Below is a small trained network, with its code and all its weights. Each question gives an input and a target symbol and asks what happens when units are switched off, that is, made to give their printed mean instead of their output.

import numpy as np


def w(rows, s, z=0):
    codes = np.array(rows[::2]) - 128.0
    scale = np.full(codes.shape[1], s)
    scale[-1] = z or s
    return codes * scale


def norm(h):
    return h / np.sqrt((h * h).mean(-1, keepdims=True) + 1e-5)


def f(y):
    return np.maximum(y, 0)


def softmax(a):
    e = np.exp(a - a.max(-1, keepdims=True))
    return e / e.sum(-1, keepdims=True)


def log_softmax(a):
    a = a - a.max(-1, keepdims=True)
    return a - np.log(np.exp(a).sum(-1, keepdims=True))


def net(x, mask):
    ids = ['αβγδηλμξπτφψω'.index(c) for c in x.split()]
    T = len(ids)
    res = E[ids] + P[:T]
    u = 0
    for l in range(2):
        r = norm(res)
        for j in range(2):
            rows = slice(2 * j, 2 * j + 2)
            q, k, v = (r @ M[l][rows].T for M in (Q, K, V))
            z = softmax(np.where(np.tri(T) > 0, q @ k.T / 2**0.5, -1e9)) @ v
            o = O[l][rows]
            res = res + np.where(mask[u + j], z, o[:, -1]) @ o[:, :-1]
        u += 2
        y = f(norm(res) @ A[l][:, :-1].T + A[l][:, -1])
        res = res + np.where(mask[u : u + 4], y, B[l][:, -1]) @ B[l][:, :-1]
        u += 4
    return log_softmax(norm(res)[-1] @ U[:, :-1].T + U[:, -1])


Q, K, V, O, A, B = {}, {}, {}, {}, {}, {}
E = w([
[149,102,112,158,238,185,103,134,189,77,101,49],'α',
[110,128,182,194,208,154,73,118,40,161,206,136],'β',
[95,176,136,178,94,101,142,100,203,133,165,154],'γ',
[146,70,210,130,114,127,183,30,78,150,27,171],'δ',
[139,160,92,119,129,139,145,168,127,100,138,133],'η',
[78,154,196,133,95,161,106,105,207,144,105,166],'λ',
[177,207,108,161,131,129,142,187,120,86,107,107],'μ',
[156,173,144,113,18,189,128,71,38,136,135,87],'ξ',
[9,114,37,156,160,66,176,108,129,141,2,183],'π',
[54,109,140,115,81,86,111,201,104,102,121,109],'τ',
[84,136,161,58,117,114,75,180,135,131,122,124],'φ',
[118,232,164,136,144,120,134,132,185,144,176,168],'ψ',
[205,156,84,101,60,73,72,220,183,121,62,228],'ω',
],0.031)
P = w([
[234,242,140,150,170,112,84,41,185,23,254,143],'0',
[85,246,146,131,93,133,190,144,168,105,50,144],'1',
[98,229,153,170,64,145,200,169,199,143,115,138],'2',
[120,203,152,180,94,125,175,157,232,191,132,120],'3',
[87,78,88,75,84,149,139,199,90,123,121,114],'4',
[115,120,78,83,94,143,141,185,105,176,105,99],'5',
[119,121,92,95,105,118,121,189,144,152,155,77],'6',
[107,139,131,83,58,53,150,190,155,230,89,86],'7',
[129,99,82,81,96,109,140,166,100,109,86,122],'8',
[123,107,99,66,100,70,118,178,123,189,112,98],'9',
[117,117,79,74,114,152,167,193,92,90,126,116],'10',
],0.015)
Q[0] = w([
[120,129,78,78,74,165,148,149,157,61,109,111],'0.h1',
[214,28,204,134,232,168,143,59,83,118,75,108],'0.h1',
[117,123,60,121,151,62,109,176,191,103,114,137],'0.h2',
[136,44,105,72,150,148,102,149,1,98,136,93],'0.h2',
],0.09)
K[0] = w([
[143,132,114,118,61,117,170,103,185,117,86,126],'0.h1',
[143,121,114,146,205,161,99,212,180,137,156,72],'0.h1',
[120,180,158,110,76,132,102,155,178,144,208,120],'0.h2',
[1,78,107,133,123,99,138,186,136,166,98,103],'0.h2',
],0.096)
V[0] = w([
[129,170,73,52,75,116,177,86,137,140,122,169],'0.h1',
[131,96,109,111,119,150,142,96,225,88,83,3],'0.h1',
[109,114,177,134,105,169,106,118,180,103,42,101],'0.h2',
[140,125,135,136,116,180,86,88,149,79,133,28],'0.h2',
],0.033)
O[0] = w([
[68,201,102,93,14,93,176,85,174,118,73,84,72],'0.h1',
[167,110,232,46,190,88,16,123,209,161,74,43,242],'0.h1',
[176,126,97,245,99,75,62,128,113,99,88,79,252],'0.h2',
[152,144,209,203,46,142,201,155,198,134,146,65,85],'0.h2',
],0.012,0.016)
A[0] = w([
[126,82,113,144,130,115,167,62,65,158,34,160,147],'0.n1',
[103,134,47,130,146,84,131,244,208,124,45,175,151],'0.n2',
[190,133,111,131,42,108,78,189,155,117,107,209,3],'0.n3',
[210,115,101,50,52,155,120,167,2,165,127,56,134],'0.n4',
],0.052,0.0052)
B[0] = w([
[76,63,85,155,100,154,195,101,84,45,103,114,253],'0.n1',
[137,119,37,77,184,161,191,161,116,227,72,152,223],'0.n2',
[172,145,123,98,62,124,54,213,190,146,122,183,201],'0.n3',
[147,89,118,2,52,58,76,169,28,153,197,7,193],'0.n4',
],0.025,0.032)
Q[1] = w([
[84,161,113,134,56,128,185,132,128,148,130,145],'1.h1',
[140,208,139,72,95,109,102,153,179,159,164,128],'1.h1',
[119,190,182,117,135,152,119,138,254,153,154,173],'1.h2',
[131,172,100,124,130,121,119,144,158,147,177,157],'1.h2',
],0.094)
K[1] = w([
[138,206,71,110,144,176,190,150,155,109,179,129],'1.h1',
[125,138,154,219,110,155,153,98,155,31,188,138],'1.h1',
[180,156,172,134,136,148,102,114,196,98,255,142],'1.h2',
[134,146,119,89,134,126,142,119,170,156,138,134],'1.h2',
],0.095)
V[1] = w([
[182,227,103,168,184,128,138,114,138,9,127,96],'1.h1',
[50,140,18,102,163,192,82,218,200,86,180,54],'1.h1',
[126,141,88,116,181,149,187,189,116,59,90,53],'1.h2',
[179,140,47,133,124,133,100,2,170,153,156,99],'1.h2',
],0.048)
O[1] = w([
[178,253,105,131,152,161,78,132,101,76,123,128,87],'1.h1',
[169,164,168,151,135,39,100,65,224,143,222,146,164],'1.h1',
[94,132,179,119,84,130,122,115,129,247,124,197,253],'1.h2',
[210,199,132,78,100,75,182,86,138,128,102,86,95],'1.h2',
],0.02,0.031)
A[1] = w([
[177,96,111,75,163,111,109,177,33,159,162,145,1],'1.n1',
[158,8,121,138,111,113,108,99,58,76,3,104,43],'1.n2',
[197,117,145,170,64,94,64,158,101,152,98,83,89],'1.n3',
[96,143,67,113,184,118,105,27,107,127,102,200,58],'1.n4',
],0.058,0.0065)
B[1] = w([
[162,66,151,76,134,128,182,164,84,162,143,120,220],'1.n1',
[129,80,255,118,113,141,191,140,183,166,169,123,254],'1.n2',
[113,69,132,83,138,118,94,101,79,153,140,107,199],'1.n3',
[83,89,149,164,131,75,90,179,91,107,97,106,151],'1.n4',
],0.042,0.055)
U = w([
[69,147,147,94,55,122,84,75,61,136,183,56,85],'α',
[2,138,103,36,180,200,139,83,150,86,164,144,106],'β',
[160,166,117,121,162,115,200,47,103,94,114,122,255],'γ',
[194,128,105,97,77,145,103,185,167,156,112,212,101],'δ',
[89,176,173,69,151,100,131,66,167,139,203,189,134],'η',
[186,54,134,152,215,121,25,87,172,99,75,111,210],'λ',
[103,192,175,133,126,175,58,108,108,126,119,179,181],'μ',
[158,127,241,178,45,149,160,218,155,113,88,83,94],'ξ',
[98,132,130,126,126,55,96,112,182,148,104,126,95],'π',
[112,116,117,239,200,160,96,145,71,157,205,159,183],'τ',
[105,89,82,122,158,115,117,182,211,68,209,88,67],'φ',
[68,166,175,120,150,20,114,202,126,82,105,120,95],'ψ',
[32,87,84,157,212,113,165,65,156,182,12,57,70],'ω',
],0.0093,0.0067)

Each question gives the input, a string of symbols that net reads in full, and the target symbol t.
The units are the heads (2 rows each of Q, K, V and O) and the neurons (one row each of A and B). Each row of codes is followed by its name. A weight is (code - 128) times the scale printed after its matrix; where a second scale follows, it is the last column's (O, A, B and U).
mask holds one flag per unit, layer by layer, with each layer's heads first. A switched-off unit (its flag False) gives its mean, the last column of its rows in O or B, instead of its output. The means were averaged over made-up inputs and are rounded, as every weight is.
A unit's drop is (log p(t) with every unit on - log p(t) with that unit switched off) / (log p(t) with every unit on - log p(t) with every unit switched off).
The circuit of an input: a set's keep is (log p(t) with only the set's units on - log p(t) with every unit switched off) / (log p(t) with every unit on - log p(t) with every unit switched off). Starting from all 12 units, units are removed one at a time, each time the one whose removal leaves the highest keep (on an exact tie, the one counted first), for as long as the keep stays at least 0.8.
units of the circuit, in order: the units of the circuit, biggest drop first
k most important neurons: the k neurons with the biggest drops, biggest first
top k neurons in layer l: the k neurons of layer l with the biggest drops, biggest first
heads that matter: for each layer, one digit per head in row order, 1 if its drop is at least 0.15 and else 0, layers parted by /
input μ φ δ δ ξ η δ γ, target μ: top 3 neurons in layer 0 : [0.n1; 0.n4; 0.n2]
input α α λ, target α: units of the circuit, in order : [0.h2; 1.n3; 1.n2; 1.n1]
input ω δ β α β μ δ δ ψ, target ω: heads that matter : 11 / 00
input ω δ δ δ δ γ, target ω: heads that matter : 11 / 00
input λ ψ γ ω δ γ γ ξ, target α: units of the circuit, in order : [0.n4]
input δ δ γ, target δ: heads that matter : 10 / 00
input η δ δ ψ ξ γ μ ψ, target η: heads that matter : 01 / 10
input π δ δ δ ω δ α, target λ: units of the circuit, in order : [0.h1; 1.n2; 0.n1]
input φ δ γ λ π γ λ, target φ: 4 most important neurons : [0.n1; 1.n2; 0.n2; 0.n4]
input ψ φ π δ ψ, target ψ: top 3 neurons in layer 0 : [0.n4; 0.n1; 0.n3]
input φ β ξ α ω λ, target φ: top 2 neurons in layer 0 : [0.n2; 0.n1]
input λ δ δ μ, target λ: 2 most important neurons : [1.n2; 0.n1]
input λ γ δ ψ, target λ: top 2 neurons in layer 1 : [1.n2; 1.n3]
input η λ δ γ, target η: top 2 neurons in layer 0 : [0.n1; 0.n3]
input α ψ ψ, target α: 3 most important neurons : [1.n2; 1.n3; 0.n2]
input μ β δ δ δ ξ α α γ ψ, target μ: heads that matter : 01 / 10
input γ γ λ τ, target γ: 3 most important neurons : [0.n1; 0.n4; 0.n2]
input γ δ γ λ, target γ: 3 most important neurons : [0.n1; 1.n2; 0.n2]
input φ α δ ξ ω γ γ, target φ: top neuron in layer 1 : [1.n2]
input δ γ π, target ω: top 2 neurons in layer 0 : [0.n2; 0.n4]
input γ δ δ δ λ, target γ: 2 most important neurons : [0.n4; 0.n1]
input α γ δ ψ γ, target α: heads that matter : 11 / 00
input δ δ δ δ δ δ β β δ λ, target δ: 3 most important neurons : [0.n2; 0.n3; 1.n2]
input λ δ φ, target λ: heads that matter : 01 / 01
input δ ψ β, target τ: 2 most important neurons : [1.n2; 0.n4]
input φ λ δ ψ, target φ: top 3 neurons in layer 1 : [1.n2; 1.n1; 1.n3]
input τ δ γ φ α δ δ γ, target τ: 3 most important neurons : [0.n4; 0.n2; 0.n1]
input ψ η ψ α γ δ γ, target ψ: top 3 neurons in layer 0 : [0.n4; 0.n3; 0.n1]
input γ δ π τ γ φ τ γ, target γ: top 2 neurons in layer 0 : [0.n4; 0.n1]
input φ β μ ξ τ δ ω γ ω ω, target δ: 3 most important neurons : [0.n3; 0.n2; 1.n2]
